Below is a small trained network, with its code and all its weights. Each question gives an input and a class and asks what happens when units are switched off, that is, made to give their printed mean instead of their output.

import numpy as np


def w(rows, s, z=0):
    codes = np.array(rows[::2]) - 128.0
    scale = np.full(codes.shape[1], s)
    scale[-1] = z or s
    return codes * scale


def f(y):
    return np.maximum(y, 0)


def log_softmax(a):
    a = a - a.max(-1, keepdims=True)
    return a - np.log(np.exp(a).sum(-1, keepdims=True))


def net(x, mask):
    res = np.array(x, float).reshape(1, 2) / 4 @ E
    y = f(res @ A[0][:, :-1].T + A[0][:, -1])
    res = res + np.where(mask, y, B[0][:, -1]) @ B[0][:, :-1]
    return log_softmax(res[-1] @ U[:, :-1].T + U[:, -1])


A, B = {}, {}
E = w([
[35,40,202],'x0',
[23,254,112],'x1',
],0.0097)
A[0] = w([
[78,151,109,252],'neuron 1',
[217,46,141,68],'neuron 2',
[251,227,10,75],'neuron 3',
[128,127,129,121],'neuron 4',
[45,240,141,68],'neuron 5',
[69,92,222,140],'neuron 6',
[85,169,114,87],'neuron 7',
[64,184,125,89],'neuron 8',
[42,75,194,63],'neuron 9',
],0.011,0.012)
B[0] = w([
[251,85,66,252],'neuron 1',
[2,23,96,195],'neuron 2',
[76,195,208,243],'neuron 3',
[130,145,105,128],'neuron 4',
[48,77,113,201],'neuron 5',
[165,209,180,214],'neuron 6',
[49,75,144,154],'neuron 7',
[21,46,90,172],'neuron 8',
[73,214,215,188],'neuron 9',
],0.012)
U = w([
[63,56,76,54],'0',
[120,253,198,72],'1',
[253,124,43,254],'2',
],0.014,0.0062)

Each question gives the input, the list of numbers given to net, and the class t.
The units are the neurons (one row each of A and B). Each row of codes is followed by its name. A weight is (code - 128) times the scale printed after its matrix; where a second scale follows, it is the last column's (A, B and U).
mask holds one flag per neuron, in row order. A switched-off neuron (its flag False) gives its mean, the last column of its row in B, instead of its output. The means were averaged over made-up inputs and are rounded, as every weight is.
A unit's drop is (log p(t) with every unit on - log p(t) with that unit switched off) / (log p(t) with every unit on - log p(t) with every unit switched off).
The circuit of an input: a set's keep is (log p(t) with only the set's units on - log p(t) with every unit switched off) / (log p(t) with every unit on - log p(t) with every unit switched off). Starting from all 9 units, units are removed one at a time, each time the one whose removal leaves the highest keep (on an exact tie, the one counted first), for as long as the keep stays at least 0.8.
units of the circuit, in order: the units of the circuit, biggest drop first
most important unit: the unit with the biggest drop
k most important neurons: the k neurons with the biggest drops, biggest first
drop when u is switched off: that unit's drop, to one decimal
input [-4,-5], class 0: units of the circuit, in order : [neuron 2]
input [-6,-7], class 0: 2 most important neurons : [neuron 2; neuron 6]
input [-6,-6], class 0: 3 most important neurons : [neuron 2; neuron 6; neuron 9]
input [-3,2], class 2: units of the circuit, in order : [neuron 9; neuron 1]
input [-3,-2], class 2: units of the circuit, in order : [neuron 9; neuron 5]
input [6,7], class 0: 3 most important neurons : [neuron 8; neuron 5; neuron 3]
input [1,4], class 0: 2 most important neurons : [neuron 5; neuron 8]
input [7,8], class 0: 2 most important neurons : [neuron 8; neuron 5]
input [-3,1], class 2: 2 most important neurons : [neuron 9; neuron 6]
input [6,-5], class 1: 2 most important neurons : [neuron 6; neuron 9]
input [-5,-4], class 1: 2 most important neurons : [neuron 3; neuron 1]
input [6,-4], class 1: drop when neuron 9 is switched off : 0.1
input [7,3], class 1: drop when neuron 3 is switched off : 0.0
input [2,-2], class 2: most important unit : neuron 3
input [7,-4], class 1: drop when neuron 6 is switched off : 0.1
